Below is a small trained network, with its code and all its weights. Each question gives an input and a target symbol and asks what happens when units are switched off, that is, made to give their printed mean instead of their output.

import numpy as np


def w(rows, s, z=0):
    codes = np.array(rows[::2]) - 128.0
    scale = np.full(codes.shape[1], s)
    scale[-1] = z or s
    return codes * scale


def norm(h):
    return h / np.sqrt((h * h).mean(-1, keepdims=True) + 1e-5)


def softmax(a):
    e = np.exp(a - a.max(-1, keepdims=True))
    return e / e.sum(-1, keepdims=True)


def log_softmax(a):
    a = a - a.max(-1, keepdims=True)
    return a - np.log(np.exp(a).sum(-1, keepdims=True))


def net(x, mask):
    ids = ['γεζηθλμξσφω'.index(c) for c in x.split()]
    T = len(ids)
    res = E[ids] + P[:T]
    u = 0
    for l in range(2):
        r = norm(res)
        for j in range(3):
            rows = slice(2 * j, 2 * j + 2)
            q, k, v = (r @ M[l][rows].T for M in (Q, K, V))
            z = softmax(np.where(np.tri(T) > 0, q @ k.T / 2**0.5, -1e9)) @ v
            o = O[l][rows]
            res = res + np.where(mask[u + j], z, o[:, -1]) @ o[:, :-1]
        u += 3
    return log_softmax(norm(res)[-1] @ U[:, :-1].T + U[:, -1])


Q, K, V, O = {}, {}, {}, {}
E = w([
[183,82,48,166],'γ',
[141,81,136,135],'ε',
[207,133,172,127],'ζ',
[136,121,185,68],'η',
[117,103,142,97],'θ',
[54,166,44,75],'λ',
[151,144,157,115],'μ',
[197,125,206,214],'ξ',
[128,198,129,114],'σ',
[109,174,104,151],'φ',
[20,87,251,69],'ω',
],0.018)
P = w([
[141,157,126,150],'0',
[186,219,145,143],'1',
[158,196,171,120],'2',
[140,211,167,137],'3',
[136,239,149,145],'4',
[90,254,105,184],'5',
[169,229,171,157],'6',
],0.0042)
Q[0] = w([
[73,1,188,227],'0.h0',
[66,208,177,26],'0.h0',
[107,138,152,189],'0.h1',
[191,145,96,191],'0.h1',
[138,223,95,160],'0.h2',
[92,110,64,172],'0.h2',
],0.0084)
K[0] = w([
[163,108,253,149],'0.h0',
[100,170,174,61],'0.h0',
[129,26,150,110],'0.h1',
[233,95,147,130],'0.h1',
[147,76,136,133],'0.h2',
[237,164,93,39],'0.h2',
],0.012)
V[0] = w([
[63,192,98,72],'0.h0',
[146,81,254,139],'0.h0',
[157,84,139,29],'0.h1',
[173,157,99,120],'0.h1',
[156,44,86,121],'0.h2',
[97,97,170,148],'0.h2',
],0.011)
O[0] = w([
[248,81,179,122,212],'0.h0',
[133,181,129,148,173],'0.h0',
[103,214,68,75,206],'0.h1',
[121,120,65,87,161],'0.h1',
[121,181,1,128,3],'0.h2',
[78,130,223,122,147],'0.h2',
],0.0075,0.0032)
Q[1] = w([
[127,145,240,124],'1.h0',
[176,132,148,141],'1.h0',
[201,183,169,104],'1.h1',
[16,223,49,179],'1.h1',
[77,255,189,212],'1.h2',
[121,142,252,111],'1.h2',
],0.009)
K[1] = w([
[116,136,249,201],'1.h0',
[37,102,144,43],'1.h0',
[191,131,150,176],'1.h1',
[53,163,189,139],'1.h1',
[48,146,179,143],'1.h2',
[88,210,137,183],'1.h2',
],0.011)
V[1] = w([
[47,17,159,218],'1.h0',
[49,125,137,5],'1.h0',
[2,120,117,63],'1.h1',
[158,112,108,166],'1.h1',
[236,63,51,101],'1.h2',
[217,206,85,192],'1.h2',
],0.0088)
O[1] = w([
[24,148,190,192,3],'1.h0',
[112,23,244,2,159],'1.h0',
[86,118,29,108,41],'1.h1',
[134,219,157,70,100],'1.h1',
[142,45,167,192,36],'1.h2',
[197,129,178,222,154],'1.h2',
],0.0061,0.0038)
U = w([
[137,78,59,181,253],'γ',
[71,160,82,121,209],'ε',
[182,156,108,150,47],'ζ',
[147,125,132,75,32],'η',
[158,137,112,82,95],'θ',
[162,5,121,88,101],'λ',
[167,146,143,98,132],'μ',
[125,210,163,199,81],'ξ',
[156,102,169,141,47],'σ',
[123,93,175,186,144],'φ',
[54,123,208,100,182],'ω',
],0.015,0.0043)

Each question gives the input, a string of symbols that net reads in full, and the target symbol t.
The units are the heads (2 rows each of Q, K, V and O). Each row of codes is followed by its name. A weight is (code - 128) times the scale printed after its matrix; where a second scale follows, it is the last column's (O and U).
mask holds one flag per head, layer by layer. A switched-off head (its flag False) gives its mean, the last column of its rows in O, instead of its output. The means were averaged over made-up inputs and are rounded, as every weight is.
A unit's drop is (log p(t) with every unit on - log p(t) with that unit switched off) / (log p(t) with every unit on - log p(t) with every unit switched off).
The circuit of an input: a set's keep is (log p(t) with only the set's units on - log p(t) with every unit switched off) / (log p(t) with every unit on - log p(t) with every unit switched off). Starting from all 6 units, units are removed one at a time, each time the one whose removal leaves the highest keep (on an exact tie, the one counted first), for as long as the keep stays at least 0.8.
circuit, biggest first: the units of the circuit, biggest drop first
most important unit: the unit with the biggest drop
heads that matter: for each layer, one digit per head in row order, 1 if its drop is at least 0.15 and else 0, layers parted by /
drop when u is switched off: that unit's drop, to one decimal
input γ λ η, target λ: circuit, biggest first : (0.h0, 1.h2)
input φ ξ θ, target φ: circuit, biggest first : (0.h1, 1.h0)
input φ γ μ, target φ: circuit, biggest first : (1.h0, 0.h1, 0.h0)
input ξ γ μ, target ξ: circuit, biggest first : (1.h0)
input θ ζ ξ, target ξ: heads that matter : 100 / 000
input ζ ε ω μ ω μ, target ω: heads that matter : 001 / 100
input ω φ σ, target ω: heads that matter : 001 / 101
input ζ γ λ λ γ λ μ, target λ: heads that matter : 100 / 000
input ω η ζ, target ω: heads that matter : 001 / 100
input ξ ζ ω μ, target ξ: circuit, biggest first : (0.h0, 1.h0, 0.h1)
input ξ ξ γ ζ, target ξ: circuit, biggest first : (1.h0, 0.h0)
input ζ θ ε, target ε: drop when 0.h0 is switched off : 1.0
input ω ε λ, target λ: drop when 0.h0 is switched off : 0.6
input θ ε λ γ θ, target λ: drop when 1.h1 is switched off : 0.0
input ω ξ θ ζ, target ξ: most important unit : 0.h0
